In the rows, zero is written as 128.
Each row has a class, written after it, and each block has its own classes.
[122 146 165  96 102 109  89  70 131 102 106 125 131 106 124 127 222 114
 137 126 136 131 166 141 177 155 121 128 113 127 115 121 126  98  96  99
 148 176 132 136 139 116  96  96]  Legan
[117 127  96 108 132 150 114   4 132 102 145 133 102 139 118 135  54 134
  77 148 121 127 132 107  96 160 134  91 123 136 149 128 136  80 118 132
 106 146 118 127 127 134 138 149]  mezud
[129 114 109 113 106 159 114  67 146 140 111 145 148 109 119 115 160 154
 177 115 140 132  89 152 169 112 120 112 128 138 135  72 108 125 114 138
 114 146 152 119 116 109 122 131]  num
[103 117 127 102 127 146 112  60 136 133 113 125 107 122 114 130  45 140
 122 154 133 119 128 113 111 125 125  72 114 142 139 115 121 121 126 130
 105 128 127 132 140 129 149 137]  mezud
[140 119 112 119 117 135 104   8 159 116 162 125 109 145 112 134  41 150
  47 150 111 127 116  74  93 136 146   4 131 137 145 114 127  93 122 132
  93 110 109 135 130 148 170 185]  mezud
[130 124 131 132 120  86 100  96 139  97 137 149 144 123 120 117 179 121
  81 114 130 137 157 135 157 135 119   4 124 130 125 122  89 116 112 129
 104 136 113 152 120 122 116 139]  Legan
[128 127 121 112 107 174 141   4 137 115 117 148 117 129 120 149  67 133
 106 148 115 126 120 141 111 131 151 110 118 131 110 100 158  73 131 125
 125 138 123 125 167 128 133 102]  mun
[152  58 110 111 116 222 143   4 134 154  90 128 141 123 102 142  55 119
 182 140 115 101  94 119 113 158 119 252 109 136 110  97 132  88  88 100
 134 157 128 117 170  75 106  14]  mun
[107 134 149 102 109 117  85 101 135 124 118 141 129 124 123 107 129 127
 152 114 171 113 126 133 147 155 116  96 120 131 131 133 117 125 131 115
 123 115 136 139 127 107 111 127]  Legan
[129 128 128 119 113 136 151 119 119 129  98 124 124 105 123 136  93 135
 159 148 134 128 106 136 140 171 148 130 133 126 114 100 137 135 115 144
 184 130 114 119 139 118 131 116]  num
[122  76 131  87 122 209 110  18 135 140 112 126 112  69 101 134  47 121
 142 158 136 109 116 105  60 142 118 202 125 132 137 116 130 118 105 102
 101 138 132 132 163 133 139 106]  mezud
[107 155 108  93  96 146  60   4 154 108 151 130 119 156 130 123 185 143
 252 131 143 150 170 149 172 118  86  41 114 139 146  98 117  11  89  71
  90 191 126 118 142  96  95 131]  Legan
[134 104  86 120 115 173 137  89 126 141 119 131 138 122 117 135 102 130
 142 124 132 123 107 128 145 114 123 180 130 125 137  89 134  91 129 127
 123 131 144 101 147 118 115 108]  mun
[133 134 116 135 120 140 157  42 133 122 116 118 126 122 119 139  81 132
  96 132 115 139 115 119 115 154 146 128 119 128 123 104 146  88 123 130
 161 143 105 117 147 137 124 110]  mun
[132  89 117  87 114 199 112   4 143 132 128 129 112 131 129 131  15 150
 102 153 124 116 130 117  95 109 131 105 129 121 138  80 131  67 120 124
  72 146 128 124 165 132 135 137]  mezud
[146 118 105 133 117 145 144  43 136 126 116 130 135 119 126 132 138 142
 129  76 124 145 116 133 155 110 125  87 121 123 123  85 120  80 112 142
 129 158 130 136 129 117 102 103]  num
[123 122 131 104 119 147 100  41 135 113 139 131 115 131 127 116 110 140
 104 136 147 122  97 112 147 131 138 124 121 137 144 118 138 104 121 116
 114 171 136 130 137 120 146 149]  mezud
[136 141 118 139 113 155 140 121 127 121 114 126 135 130 136 107 177 155
 137 128 117 144 120 145 148  95 139 128 132 115 122  72 124 133 152 143
 151 142 125 127 144 136 121 135]  num
[162  83 142 128 107 164 170  65 135 116  81 131 158 127 131 135  83 127
 142 163 130 113 139 118 110 139 142 126 124 134 114  97 140 140 104 137
 147 144  87 136 155 161 114  75]  mun
[108 131 136 114 114  80 109  22 139 119 143 145 128 128 127 133 140 140
 114 118 136 113 149 134 149  35 110   4 128 133 141  99 106  68 113 119
  94 153 128 116 125 111  99 122]  Legan
[144  92 106 133  99 160 149  72 124 120  98 150 142 118 105 140  89 130
 157 115 131 104  88 153 138 136 136 153 139 141 118  97 152 121 102 125
 143 153 121 117 147 122 100  85]  num
[129 118 111 148 110 162 158 127 127 135  88 130 122 118 106 117 136 150
 193 124 126 116  96 155 126 158 126 173 138 114 117 115 141 132  96 145
 183 143 122 113 142 118 102  91]  num
[132 174 139 112 119  94 109 117 123 128 139 122 114 116 128 143 158 105
  97 123 114 125 120 126 139 171 111 123 126 131 133 155 148 100 117 121
 163 141 127 125 140 107 127 128]  Legan

A new block, with new classes.
[148 148  87 134 138 118  97 120 147 143 142 124 141  97 109 135  74 132
 152 132 117 105  80 124 147 129  96 142  75 121 105 153 114 150 141 138
 152 158 107 111 119  76 120 118]  Sut
[154 176 115 141 127 114 113 133 147 150 139 131 157 111 125 134  96 130
 171 148 112  90 105 105 139 129 105 142  75 113 122 121  86 147 145 149
 143 165  97 124 127  63 111 126]  Sut
[142 114  70 142 122 150 102 149 132 149 146 132 152 135 138 110  89 116
 155 142  87 100 101 122 121 107 103 123 113 140  90 163  93 142 138 152
 140 194 139 106 107 122  91 131]  pigo
[134 149  95 176 118 137 121 129 143 151 127 126 130 115 104 125  76 152
 136 122 114  98 121 102 140 124  86 109 149 124 114 118  97 157 119  98
 207 132 122 125 128  78 135  97]  menem
[136 137 123 164  73 137  98 153 159 168 139 148 149 166  87 105  99 165
 121 134 110 107 127 129 130 105 120 107 148 141 138 105 100 164 128 127
 150 178 132 125 128  87  98 141]  menem
[169 160  91 128 123 109 137 110 150 148 153 127 135  92  94 127  89 138
 151 151 105 107  52 104 146 130  87 146  61 112 118 129 107 156 117 171
 134 167 100 107 142 100 113 122]  Sut
[140 145 155 149  72 125  90 169 152 126 131 150 145 144 141 113 103 139
 160 114 112  92 130 126 145 117  95 138 112 112 132  90  87 142 153 144
 127 148 106 121 131  43 110 135]  pigo
[149 157 112 142 122 137 111 137 125 142 149 131 135 136 138 101  99 135
 160 135 106  96 119 126 144 136  92 129 100 115 114 117 111 139 133 141
 158 153 109 113 126  84 122 121]  pigo
[138 140 108 130 143 128 113 140 143 138 118 137 150 139 107 136 104 120
 146 126 109 102 102 115 153 116 110 138  86 138 116 134 118 144 118 127
 144 177 102 106 113  77 131 132]  Sut
[124 132  59 113 177 154 103 136 125 131 151 145 198 105 105 142  88 103
 171 132 126 110 140 122 145 140 127 167  81 135  99 162 112 135 146 126
 166 184 129 102 102  63 115 132]  Sut
[121 159 228 139  90 143  82 204 143 153 104 130 162 161 110 139 149 161
 141 124 120 126 171 129 119  97 141 147 141 146 143  22  71 154 132 141
  90 186  90 120  74   4 139 175]  pigo
[150 138  65 134 110 127  98  98 134 154 134 145 141 131 148 124  66 120
 169 147  75  92  82 134 151 120  66 114  87 114  91 137  97 158 147 175
 137 160  96 102 117 104 111 115]  pigo
[122 149 103 165  89 110 120 144 143 154 146 127 135 148  99 112  92 161
 132 130 116  94 108 112 138 120  83 115 115 131 122 119  92 145 137 132
 172 119 108 122 138  95 119 126]  menem
[141 147 103 142  90 121 127 143 141 162 131 129 138 130 111 110  92 139
 136 146 101  98  74 138 135 119  81 125  90 139 147 135  82 170 132 172
 111 182 102 114 132 103 103 137]  pigo
[127 107  63 136 130 165  82 160 145 124 137 156 170 151 176 121  93 106
 157 123 117 104 182 144 115 108 128 133 124 139 105 143  98 130 153 129
 164 173 153 114  99  71  99 137]  pigo
[138 144  95 125 138 125 114 117 136 136 120 144 127 102 124 146  90 124
 160 148 111 125  79 112 125 125 105 146  48 126 109 139 110 140 134 168
 103 144 109 112 126 105 121 125]  Sut
[148 143 126 119 144 138 125 130 143 148 145 129 180  93 111 124 109 151
 135 142 116 119  95 107 137 134 143 165  74 129 128 128 129 139 106 170
 119 219 126  97 121  85 108 136]  Sut
[144 158 134 137 123 100 111 142 139 142 142 124 161 103 122 141  95 124
 167 140 109 101  79 131 132 110  81 152  70 115  96 109  75 145 146 156
 113 153  92 121 136 137 113 112]  pigo
[138 139 103 133  88 131  78 153 150 137 121 136 137 120 126 149  81 128
 166 136 101  78  89 132 140 109  79 138  90 131 111 129  78 154 149 133
 134 137 238 116 135  62 125 118]  pigo
[147 162  98 176  91  99 120 129 137 147 147 129 126 132 114 103  72 154
 140 145  93  89  74 113 147 128  50 108 109 111 103 135  85 132 130 126
 189 110  64 119 161 147 121 101]  menem
[151 116  69 129  86 107  98 134 149 149 128 145 133 128 135  88  58 113
 137 154  94  97  61 137 148 110  67 111  90 128 111 148  80 145 150 161
 135 137  93 116 164 159  99 123]  pigo
[125 137  99 144 133 127 104 142 140 142 134 126 148 121 132 131  85 121
 178 143  94  94  86 126 133 123  85 134  77 136  95 126  72 153 146 147
 135 151 105 104 102  69 124 127]  pigo
[140 153  70 106 172 154 108 143 145 135 166 166 181 119 133 118  96  97
 154 124 121 112 155 132 129 117 154 157  84 134 133 169 128 132 135 143
 168 239 149  90 121  56 107 132]  Sut
[146 147 127 117 105  83 135 124 154 147 145 120 133  91 105 126  98 127
 146 154  95 106  18 132 156 117  60 141  35 126 136 126  89 160 131 166
  93 146  57 129 161 107 108 124]  Sut
[143 146 105 164 117 127 123 136 146 152 160 129 154 128 111 100  88 145
 143 134 116 110 115 107 145 122  87 126 121 117 129 126  98 150 130 110
 189 147 114 111 141 102 113 111]  menem
[137 150  95 120 141 121 119 127 142 143 165 141 146 106  93  99 104 135
 146 152  86 115  62 129 151 131 101 139  43 146 121 161 120 142 109 166
 119 146  84  96 139 118 120 124]  Sut
[140 180 182 163  70 103 101 139 138 158 126 116 117 114 123 140 106 168
 160 140 121 112  68  98 133 116  85 132  86 114 109  86  73 155 139 164
 100 115  74 117 129  74 119 143]  pigo
[177 152 121 111 132 118 104 129 146 133 143 132 153 100 122 154  99 134
 162 134 123 135  97 117 177 123 112 153  63 135 114 131 110 145 132 159
 106 173 118 106 113  64 116 129]  Sut
[124 113 108 154  99 123 109 164 155 159 146 140 131 164 112 109 108 149
 133 156 113 116 137 150 136 101 100 108 140 147 139 127 105 141 141 135
 136 161 126 124 142 123 103 136]  menem
[135 123  72 112 123 154 106 153 155 135 153 123 143 106 104  99  96 119
 151 137  96 118  95 156 146 112  95 147  51 144 129 154 112 141 138 160
 124 171  95  99 146 112 100 133]  Sut
[136 142 120 164  93 176  76 159 143 119 108 150 142 135 159 156 105 127
 169 105 125  97 166 103 125 110 105 129 119 100 107 100 113 144 163 130
 146 134 131 119  76  24 123 129]  pigo
[129 167 135 160 113 115 100 160 106 144 132 123 158 135 138 132  92 132
 177 131 113 104 114 128 132 122  88 150  98 134 115 104  85 147 150 154
 126 152 102 115 121  70 124 135]  pigo
[144 166 127 124 132 152 106 153 140 144 130 137 152 134 135 135 112 133
 158 131 107 104  49 130 146 138 111 145  84 137 136 120 105 161 122 165
 106 201 107  94 112  46 126 119]  Sut
[129 129  96 131 143 137 120 157 147 145 155 140 141 144 127 106 102 111
 140 140  98 106 132 157 131 115 111 155 106 143 130 143 106 135 134 143
 139 171 117 103 126 103 109 115]  Sut
[157 149 103 142 118 125 120 135 133 135 128 124 140 108 125 123  87 123
 153 147 102  93  81 118 151 131  70 125  93 118 111 126 107 133 139 155
 135 147 100 124 150 108 122 120]  pigo
[136 157 139 190  74 149  93 166 152 168 133 134 160 158  98 123  95 168
 131 105 125 112 148  98 120 107 109 109 172 118 123  92 107 162 141 108
 170 147 126 121 114  47 119 135]  menem

A new block, with new classes.
[ 97  87 126 140 125 136 119 119 128 119 140 130 151 149 130 112 145 129
 130 137 132 143 101 132 143 143 107 156 100 120  99 134 132 118 114 127
 124 173 149 129 143 122 110 120]  gavam
[ 99 105  79 132 132 144 120 112 134 147 132  93 138 124 128  83 138  95
 107 107 132 131 108 138 143 148  80 108 105 124  92 129 104 114 117 113
 120 150 116 128 131 122 102 106]  let
[103  92 110 135 147 130 114 137 128 125 128 111 139 105 125 141 133 123
 123 117 138 112 118 139 107 132  92 122 115 131 115 131  95 116 130 127
 122 159 131 129 119 113 112 122]  rised
[163 132 145 125 107 148 141 102 124 134 143 132 141 121 125 128 112 108
 137 116 111 106 124 140 125 164  88 167 118 116 129 142 141 117 143 131
 116 125 141 129 127 141 101  72]  let
[106 119 106 138 122 114 114 111 131 140 123 132 143 136 132 119 156 126
 105 112 123 154 115 143 118 117 126 104 114 121 105 125 128 125 117 131
 145 143 107 130 138 115 110 122]  gavam
[156 149 145 129 133 136 125 122 132 143 139 108 125 122 124 112 105 112
 135 117 106 116 126 133 127 165 117 158 119 117 128 134 135 133 133 122
 117 105 140 129 114 133 120 131]  let
[132 105 147 128 134 144 103 146 124 113 134 105 143  90 122 157 121 145
 129 123 136 100 135 146  83 152 103 127 137 133 132 121  93 125 122 135
 117 128 109 118  91 115 119 158]  rised
[126 145 111 133 117 139 116 109 123 134 127 100 141 133 114 111 139 132
 102 140 125 134 131 145 112 165 125 127 107 123 107 119 115 128 113 131
 143 130 115 119 144 117 114 140]  gavam
[155 143 141 126 122 152 122 122 126 121 137 114 144  90 121 143 114 132
 121 115 117 101 140 155  86 171  95 137 131 125 130 119 111 123 136 138
 125 109 115 115 113 122 111 113]  rised
[150 169 133 133 134 122 139 100 128 155 126 122 120 147 125  99 110 110
 135 120  99 127 125 118 141 158 132 159 112 114 129 139 151 136 130 117
 137 107 143 132 137 134 125 124]  let
[144 100 138 114 108 156 127 110 140 156 123  99 149 106 120  98 129  95
 116  83 129 137 136 148 123 128  85  89 135 119 120 124 129 114 113 127
 107  84  77 131  76 147  93 148]  let
[147 111 121 121 123 138 121 156 130 107 145 123 131  77 132 176 114 131
 126 108 134  94 137 151  93 138  97 121 139 139 137 126  92 111 150 141
 119 134 119 118 109 125 115  87]  rised
[131 104 130 125 118 127 103 154 126 123 137 109 137 104 126 152 128 140
 127 125 143 119 127 139 111 132 125 111 141 134 120 129 103 127 113 137
 122 136 118 120 110 123 125 153]  rised
[144 137 115 117 139 133 116 133 121 130 138  96 124 100 121 153 110 120
 127 127 121  87 129 140  91 168 102 151 106 125 125 138  94 117 141 124
 132 148 127 122 127 113 116 101]  rised
[114 127 122 144 142 114 123 119 134 133 128 122 129 142 126 124 140 123
 118 131 119 142 115 133 122 133 129 145 100 116 112 133 126 132 129 126
 144 151 127 131 144 114 118 125]  gavam
[128 129 109 115 125 143 123 137 111 122 120 109 134  84 122 151 128 134
 119 125 148  93 147 133  96 136  95  91 143 145 135 116  84 117 135 125
 122 119  90 123 113 120 127 131]  rised
[150 129 124 120 101 149 121 112 121 132 132 107 145 106 116 136 127 120
 106 118 131 118 140 150  99 151 100 112 126 126 123 123 108 119 126 137
 129 114 102 119 115 128 105 114]  rised
[134 112 155 129 137 151 113 137 118 110 129 108 150  92 113 152 122 145
 131 143 135  92 135 144  79 160  94 140 134 131 139 120  97 125 125 134
 119 132 112 118 107 116 118 150]  rised
[148  88 151 127 110 124 105 139 138 147 130  96 136 112 119 143 132 121
 118 105 134 142 129 149 107 119 124 101 132 120 119 135 112 122 105 143
 121 114  94 128  81 131 106 174]  rised
[126 113  89 141  94  92 117 117 134 143 140 130 120 164 137 134 150 113
 109 135 134 165 100 138 151 119 151 122  95 122  95 150 131 117 118 142
 154 175 137 133 161 129 113  86]  gavam
[ 95 111  84 136 133 135 119 120 124 121 128  97 138 127 117 134 152 125
  97 146 143 126 129 148 100 138 108 123  93 131 106 120  84 113 125 130
 141 171 107 126 150 101 108 112]  gavam
[119 108 125 136 124 136 122 133 133 110 137 142 143 120 129 144 142 139
 117 129 132 132 125 151 107 131 119 131 124 129 119 120 117 121 128 141
 131 153 127 123 131 118 114 109]  rised
[138 102 141 123 114 128 108 152 127 123 133 125 135 100 131 151 130 141
 128 117 140 121 129 141 109 122 127  99 148 133 129 126 115 128 116 141
 116 121 109 121 105 125 127 155]  rised
[144 112 137 130 149 118 117 139 126 143 128  85 122  92 116 154 109 116
 132 112 130  93 130 135  90 141 102 130 122 124 127 142  89 119 136 122
 119 129 103 131  95 122 113 144]  rised
[131  92 131 119 118 143 118 138 120 120 137 139 149  88 140 153 126 127
 138  94 139 101 123 139 119 128  75 105 152 132 127 129 118 111 137 132
 109 130 119 125 102 132 111  95]  rised
[166 118 126 117  91 114 102 149 131 128 145 106 121 103 122 176 124 131
 109 125 145 127 136 159  95 124 147 102 134 131 126 137  98 120 122 157
 137 131 106 120 119 129 116 126]  rised
[156 125 101 114  99 149 118 137 126 128 143  92 130  88 116 157 118 114
 106 126 148 106 147 150  97 148 103 103 129 143 137 121  79 107 131 141
 123 123  97 119 119 129 110  93]  rised
[162 125 144 123 113 134 123 117 138 159 135 105 131 120 124 112 108  97
 131  95 114 123 119 134 136 152 106 133 121 111 121 144 140 123 123 131
 114 102 122 129  98 143 106 134]  let
[143 103 154 123 116 139 119 133 123 117 139 142 153  96 134 151 124 136
 138 110 126 104 122 141 105 143  95 133 141 127 129 129 126 122 129 137
 116 130 124 122 105 128 112 113]  rised
[158 141 131 124 107 132 107 107 122 156 127  79 132 123 112 109 120 114
 115 118 121 122 125 141 115 171 117 121 110 118 120 137 118 127 111 128
 130 102 102 124 114 130 111 163]  let
[114 152 100 143 141 139 136 100 146 136 136 130 135 141 135  97 129 111
 108 106  94 145 117 143 133 159 110 153 100 111 105 120 145 126 142 122
 135 133 143 124 147 121 106  86]  let
[125 117 114 134 136 120 113 132 127 128 127 128 136 102 132 157 134 127
 113 108 128 117 131 141  91 122 113 112 129 127 125 126 106 120 141 134
 137 142 104 125 121 113 114 108]  rised
[139 131 100 115  91 122 116 122 106 130 127 126 130 108 126 151 135 135
 112 129 151 114 137 141 114 129 121  74 139 142 127 125 104 111 124 139
 139 127  98 121 136 119 121 106]  rised
[135 112 100 126 133 127 123 141 128 129 139 103 117 101 124 155 116 111
 129 122 140  99 119 134 122 139  98 132 115 135 123 141  88 111 140 124
 122 154 124 125 126 127 116  91]  rised
[150 166 100 137 127 155 121 112 145 141 146  92 129 116 124 104 111 106
 109 106 100 125 131 154 115 185 107 146 102 119 106 118 120 124 135 125
 130 109 127 111 133 122 106  98]  let
[123 118 126 132 139 135 117 123 120 131 123 102 138 114 118 134 133 130
 121 132 132 110 132 137  97 148 104 125 116 127 122 126 100 123 122 127
 131 139 104 126 124 114 115 144]  rised
[135 129 108 119 111 145 115 125 118 127 134 113 142  92 129 142 121 128
 117 111 135 100 131 147 104 159  88 105 132 134 118 118 102 116 130 133
 124 122 107 115 120 121 110 105]  rised
[150 152 123 121 125 133 118 130 120 130 126 111 133  88 121 154 119 133
 114 117 129 102 148 142  82 150 113 106 137 134 132 119 101 122 138 136
 136 106  97 118 114 116 117 124]  rised
[132 127  96 122 107 138 123 136 124 115 135 130 131  99 136 151 130 132
 112 116 142 118 136 145 118 127 111  92 139 143 123 117 115 114 136 139
 130 126 114 119 127 125 124  89]  rised
[159 137 130 135 128 139 134 110 142 147 142 110 132 117 126 117 108  93
 128  99 101 119 119 142 121 162  94 158 108 108 120 140 133 118 142 123
 122 118 133 131 112 134  97  87]  let
[102 148  84 145 144 120 122 115 123 127 128 128 130 133 133 124 137 135
 111 131 116 125 117 135 114 155 124 140 100 127 109 124 112 127 134 122
 151 161 136 122 165 103 118  92]  gavam
[122 121 101 138 143 109 115 143 124 135 131 125 122 103 139 160 121 132
 131 113 129 106 115 130 113 138 118 126 123 135 119 137 103 126 140 125
 132 157 122 123 137 111 124 100]  rised
[108  86  92 130 106 127 113 142 125 121 142 134 135 114 139 148 138 132
 122 122 153 129 114 137 141 118 118 100 127 141 103 132 110 113 120 135
 125 163 128 126 138 123 120  96]  rised
[144 142 104 131 105 134 113 113 137 148 141  96 125 144 120 101 122 108
 109 126 117 145 117 144 141 164 129 135 102 119 100 137 123 127 110 130
 133 124 135 122 143 133 113 121]  let
[120  79 141 120 113 155 114 137 129 123 135 134 165  87 131 138 131 133
 118  93 142 110 122 148 107 133  74 103 146 132 122 118 114 114 120 139
 101 124 102 114  87 129 105 132]  rised
[136 124 133 133 118 131 132  97 126 142 133 119 140 147 123 105 132 110
 126 127 116 135 112 137 134 149 109 159  99 111 114 141 140 122 124 126
 130 141 133 133 139 134 103 106]  let

Next block, with new classes.
[134  43 151 159 137 139 110 164 139  88 103 132 135 103 143 122 136 135
 136  83 200 126  97 112 172  46 130 136 183 179  99 128   8 146 124 170
  86  97 114 202  50 151 163  96]  Kevit
[117  94 135 130 118 127 129 116 105 143 111 124 125 131 125 143  79 147
 124 142 127 115 133 121  94 131 138 110 129 145 127 137 129 128 132 143
 136 159 124 121 112 112 128 124]  vufom
[116  89 143 131 128 130 131 120 128 136 113 134 116 114 124 136  72 136
 137 131 147 108 119 109 107 127 135 128 143 158 133 137  98 133 127 136
 134 140 123 119 169 128 135 119]  vufom
[123 121 138 125 125 128 124 156 117 144 112 136 120 113 135 159  78 121
 132 152 159  97 124 117 100 113 153 120 143 158 126 121 104 133 124 139
 137 131 118 129 167 119 152 115]  vufom
[125  64 147 143 135 117 114 202 127 117  90 125 121 105 148 160 122 134
 130  92 210 102 122 125 118  87 150 138 177 157 128 102  66 139 115 166
 103 121 131 185 127 162 175 104]  Kevit
[123  99 147 144 135 120 123 121 112 137 114 136  81 118 130 137  92 128
 128 142 139 119 132 103 119 129 142 127 141 157 125 136  91 135 125 138
 130 161 135 125 150 123 138 123]  vufom
[124  71 121 129 132 118 133  76 101 140 108 151  81 119 133 159  41  90
 132 169  95  93 130  98  42 128 130 122 135 143 123 139 120 133 125 150
 156 146 128 121 109 103 118 146]  vufom
[148 122  95 150 147 117 116 151 147 123 122 123 159 137 138 161 201 117
 113 126 116  88 112 156  60 160 127 133 143  82 129  78 134 111 128 143
 137  98 120 179  43 125 134 122]  Kevit
[118 101 128 126 122 123 132 140 116 130 110 125 119 132 135 145  60 151
 124 131 166 106 123 127 103 124 144 120 146 142 123 119 134 130 127 150
 125 150 116 106 140 124 131 125]  vufom
[135 144 110 134 133 123 117 158 126 119 124 137 134 127 132 129 157 100
 118 103 137 116 113 152  91 128 130 128 141 116 124 108 128 125 123 144
 128  89 141 162  84 147 136 116]  Kevit
[109 103 147 128 115 126 127 155 107 145 107 129 115 102 137 158  37 126
 123 134 158 103 104  99 102  93 148 127 138 167 119 130  75 110 119 137
 145 135 112 134 161 132 157 112]  vufom
[150  84 137 134 131 124 127 109 137 137 116 127 105 121 137 142 113 134
 143 151 148 124 112 110 108 125 125 129 146 145 127 129  76 127 124 143
 126 123 117 128 133 124 136 121]  vufom
[129 118 113 125 131 129 113 144 151 112 130 129 157 132 143 108 209 118
 137  99 158 126 112 159 117  97 119 132 142 139 132  80  67 128 129 122
 136  60 116 170  79 132 161 100]  Kevit
[125  64 144 122 113 127 128 111 126 148 108 123 105 117 119 125  73 154
 138 157 154 106 135 100  94 125 124 130 147 179 130 130  81 130 124 134
 135 131 120 130 136 118 141 113]  vufom
[141 171 134 132 115 117 119 195 115 123 108 130 118 114 130 151  67  87
 108  74 167 133 127 135  70 123 138 128 131  79 130 125 142 129 131 149
 123 116 102 158 150 181 133 137]  Kevit
